Below are the code and all the weights of a small trained network. Each question names an input and a class and asks about switching units off, where a switched-off unit gives its printed mean instead of its output.

import numpy as np


def w(rows, s, z=0):
    codes = np.array(rows[::2]) - 128.0
    scale = np.full(codes.shape[1], s)
    scale[-1] = z or s
    return codes * scale


def f(y):
    return y / 2 * (1 + np.tanh(0.7978845608 * (y + 0.044715 * y**3)))


def log_softmax(a):
    a = a - a.max(-1, keepdims=True)
    return a - np.log(np.exp(a).sum(-1, keepdims=True))


def net(x, mask):
    res = np.array(x, float).reshape(1, 6) / 4 @ E
    y = f(res @ A[0][:, :-1].T + A[0][:, -1])
    res = res + np.where(mask, y, B[0][:, -1]) @ B[0][:, :-1]
    return log_softmax(res[-1] @ U[:, :-1].T + U[:, -1])


A, B = {}, {}
E = w([
[145,139,190],'x0',
[123,87,109],'x1',
[84,78,159],'x2',
[223,64,179],'x3',
[171,155,80],'x4',
[162,155,250],'x5',
],0.012)
A[0] = w([
[77,200,252,254],'N0',
[165,199,115,183],'N1',
[89,230,129,228],'N2',
[78,147,231,129],'N3',
[46,189,188,236],'N4',
[220,127,183,187],'N5',
[53,82,29,179],'N6',
[195,75,193,107],'N7',
[79,113,179,168],'N8',
[181,92,22,144],'N9',
[139,114,58,140],'N10',
[139,34,90,167],'N11',
[186,90,176,152],'N12',
[189,98,172,119],'N13',
[173,203,90,137],'N14',
],0.011,0.0065)
B[0] = w([
[97,90,118,246],'N0',
[197,95,254,176],'N1',
[70,113,190,210],'N2',
[60,138,33,191],'N3',
[66,94,155,210],'N4',
[151,61,124,218],'N5',
[52,195,90,221],'N6',
[244,70,48,202],'N7',
[126,90,85,167],'N8',
[199,232,133,188],'N9',
[105,229,128,167],'N10',
[195,123,3,175],'N11',
[173,72,143,193],'N12',
[196,90,121,183],'N13',
[159,191,241,172],'N14',
],0.0075,0.014)
U = w([
[168,220,250,5],'0',
[75,117,121,251],'1',
[131,187,58,26],'2',
[175,66,92,99],'3',
[103,62,163,198],'4',
],0.013,0.0024)

Each question gives the input, the list of numbers given to net, and the class t.
The units are the neurons (one row each of A and B). Each row of codes is followed by its name. A weight is (code - 128) times the scale printed after its matrix; where a second scale follows, it is the last column's (A, B and U).
mask holds one flag per neuron, in row order. A switched-off neuron (its flag False) gives its mean, the last column of its row in B, instead of its output. The means were averaged over made-up inputs and are rounded, as every weight is.
A unit's drop is (log p(t) with every unit on - log p(t) with that unit switched off) / (log p(t) with every unit on - log p(t) with every unit switched off).
The circuit of an input: a set's keep is (log p(t) with only the set's units on - log p(t) with every unit switched off) / (log p(t) with every unit on - log p(t) with every unit switched off). Starting from the 12 units with the biggest drops (on a tie, the unit counted first), units are removed one at a time, each time the one whose removal leaves the highest keep (on an exact tie, the one counted first), for as long as the keep stays at least 0.8.
circuit, biggest first: the units of the circuit, biggest drop first
k most important neurons: the k neurons with the biggest drops, biggest first
drop of u: that unit's drop, to one decimal
input [3,0,8,-3,-4,5], class 1: circuit, biggest first -> (N3)
input [-1,2,0,-1,2,6], class 4: 2 most important neurons -> (N11, N9)
input [0,-2,-7,2,-6,3], class 3: circuit, biggest first -> (N7, N5)
input [-1,7,-4,8,4,-6], class 2: circuit, biggest first -> (N9, N10)
input [-8,-5,-1,2,6,-3], class 0: circuit, biggest first -> (N14, N9, N3)
input [2,4,-5,-8,-1,6], class 4: 2 most important neurons -> (N6, N0)
input [3,-2,6,2,0,4], class 3: 2 most important neurons -> (N7, N2)
input [0,4,-7,5,6,-7], class 2: 3 most important neurons -> (N11, N2, N6)
input [0,-8,2,-5,-7,8], class 1: drop of N3 -> 0.5
input [1,-7,6,-2,5,6], class 4: drop of N6 -> 0.1
input [-4,-2,0,-5,-3,8], class 4: drop of N0 -> 0.2
input [3,8,-2,-4,-7,-8], class 2: drop of N4 -> 0.0
